Below is a small trained network, with its code and all its weights. Each question gives an input and a class and asks what happens when units are switched off, that is, made to give their printed mean instead of their output.

import numpy as np


def w(rows, s, z=0):
    codes = np.array(rows[::2]) - 128.0
    scale = np.full(codes.shape[1], s)
    scale[-1] = z or s
    return codes * scale


def f(y):
    return y / 2 * (1 + np.tanh(0.7978845608 * (y + 0.044715 * y**3)))


def log_softmax(a):
    a = a - a.max(-1, keepdims=True)
    return a - np.log(np.exp(a).sum(-1, keepdims=True))


def net(x, mask):
    res = np.array(x, float).reshape(1, 8) / 4 @ E
    y = f(res @ A[0][:, :-1].T + A[0][:, -1])
    res = res + np.where(mask, y, B[0][:, -1]) @ B[0][:, :-1]
    return log_softmax(res[-1] @ U[:, :-1].T + U[:, -1])


A, B = {}, {}
E = w([
[73,200,172,164,159,113,85],'x0',
[188,151,138,204,103,47,142],'x1',
[62,138,48,102,96,181,34],'x2',
[96,107,190,193,181,148,49],'x3',
[138,116,60,255,161,165,187],'x4',
[75,77,149,152,77,79,84],'x5',
[30,130,127,174,158,88,190],'x6',
[120,109,204,145,93,175,198],'x7',
],0.0095)
A[0] = w([
[202,73,154,216,132,106,166,145],'N0',
[221,62,134,196,169,72,189,97],'N1',
[122,46,170,107,130,154,55,154],'N2',
[177,90,150,197,134,113,170,99],'N3',
[131,36,168,176,143,94,152,111],'N4',
[198,113,158,54,42,92,172,109],'N5',
[65,150,63,177,128,137,142,124],'N6',
[76,161,212,123,148,150,152,55],'N7',
[152,124,151,148,14,151,87,65],'N8',
[111,120,106,183,17,124,103,52],'N9',
[142,121,94,126,117,109,88,255],'N10',
[102,131,88,232,192,176,90,130],'N11',
[219,216,99,165,187,110,244,161],'N12',
[131,191,126,144,128,10,83,85],'N13',
[217,154,164,94,149,202,157,182],'N14',
[107,143,171,189,197,220,98,123],'N15',
[156,179,190,181,99,130,89,121],'N16',
],0.011,0.0066)
B[0] = w([
[170,129,56,68,155,118,122,205],'N0',
[172,113,80,84,106,102,188,210],'N1',
[184,81,95,146,162,136,140,200],'N2',
[192,138,88,83,105,145,69,181],'N3',
[126,194,103,69,44,90,86,171],'N4',
[154,125,112,178,207,189,118,196],'N5',
[159,56,128,153,165,172,202,181],'N6',
[42,161,159,115,98,110,81,162],'N7',
[177,130,118,142,155,167,172,160],'N8',
[156,132,125,180,160,156,126,152],'N9',
[160,139,61,106,165,121,131,184],'N10',
[134,125,105,154,166,150,152,207],'N11',
[193,76,120,183,159,253,194,249],'N12',
[118,153,100,202,255,87,103,175],'N13',
[145,98,116,180,156,186,150,208],'N14',
[103,122,196,198,204,114,132,193],'N15',
[157,108,92,197,162,105,152,166],'N16',
],0.0096,0.015)
U = w([
[188,79,51,44,100,139,118,116],'0',
[24,109,213,128,48,127,145,3],'1',
[169,71,96,209,160,203,123,207],'2',
[115,147,107,171,156,2,39,51],'3',
],0.008,0.0047)

Each question gives the input, the list of numbers given to net, and the class t.
The units are the neurons (one row each of A and B). Each row of codes is followed by its name. A weight is (code - 128) times the scale printed after its matrix; where a second scale follows, it is the last column's (A, B and U).
mask holds one flag per neuron, in row order. A switched-off neuron (its flag False) gives its mean, the last column of its row in B, instead of its output. The means were averaged over made-up inputs and are rounded, as every weight is.
A unit's drop is (log p(t) with every unit on - log p(t) with that unit switched off) / (log p(t) with every unit on - log p(t) with every unit switched off).
The circuit of an input: a set's keep is (log p(t) with only the set's units on - log p(t) with every unit switched off) / (log p(t) with every unit on - log p(t) with every unit switched off). Starting from the 12 units with the biggest drops (on a tie, the unit counted first), units are removed one at a time, each time the one whose removal leaves the highest keep (on an exact tie, the one counted first), for as long as the keep stays at least 0.8.
units of the circuit, in order: the units of the circuit, biggest drop first
k most important neurons: the k neurons with the biggest drops, biggest first
drop when u is switched off: that unit's drop, to one decimal
input [-3,-1,-4,-3,0,4,-6,-3], class 0: units of the circuit, in order => N12
input [-1,-6,-5,4,5,6,7,2], class 3: units of the circuit, in order => N12; N4
input [7,-1,5,-7,-4,0,8,-1], class 3: 2 most important neurons => N12; N13
input [4,8,7,1,-3,-5,8,-6], class 3: 3 most important neurons => N12; N13; N14
input [-2,8,7,3,-3,4,3,-6], class 3: 3 most important neurons => N12; N13; N14
input [-7,-8,4,-2,-8,-6,-6,0], class 2: 2 most important neurons => N5; N14
input [-3,0,-6,-6,-4,4,4,0], class 0: 3 most important neurons => N15; N14; N4
input [3,-4,-7,-7,1,7,2,-7], class 0: 2 most important neurons => N15; N14
input [8,6,0,-4,-4,0,5,4], class 3: drop when N14 is switched off => 0.1
input [-8,-4,-8,3,-2,4,5,-8], class 0: drop when N7 is switched off => 0.0
input [1,2,-1,1,3,6,-4,7], class 0: drop when N12 is switched off => 0.1
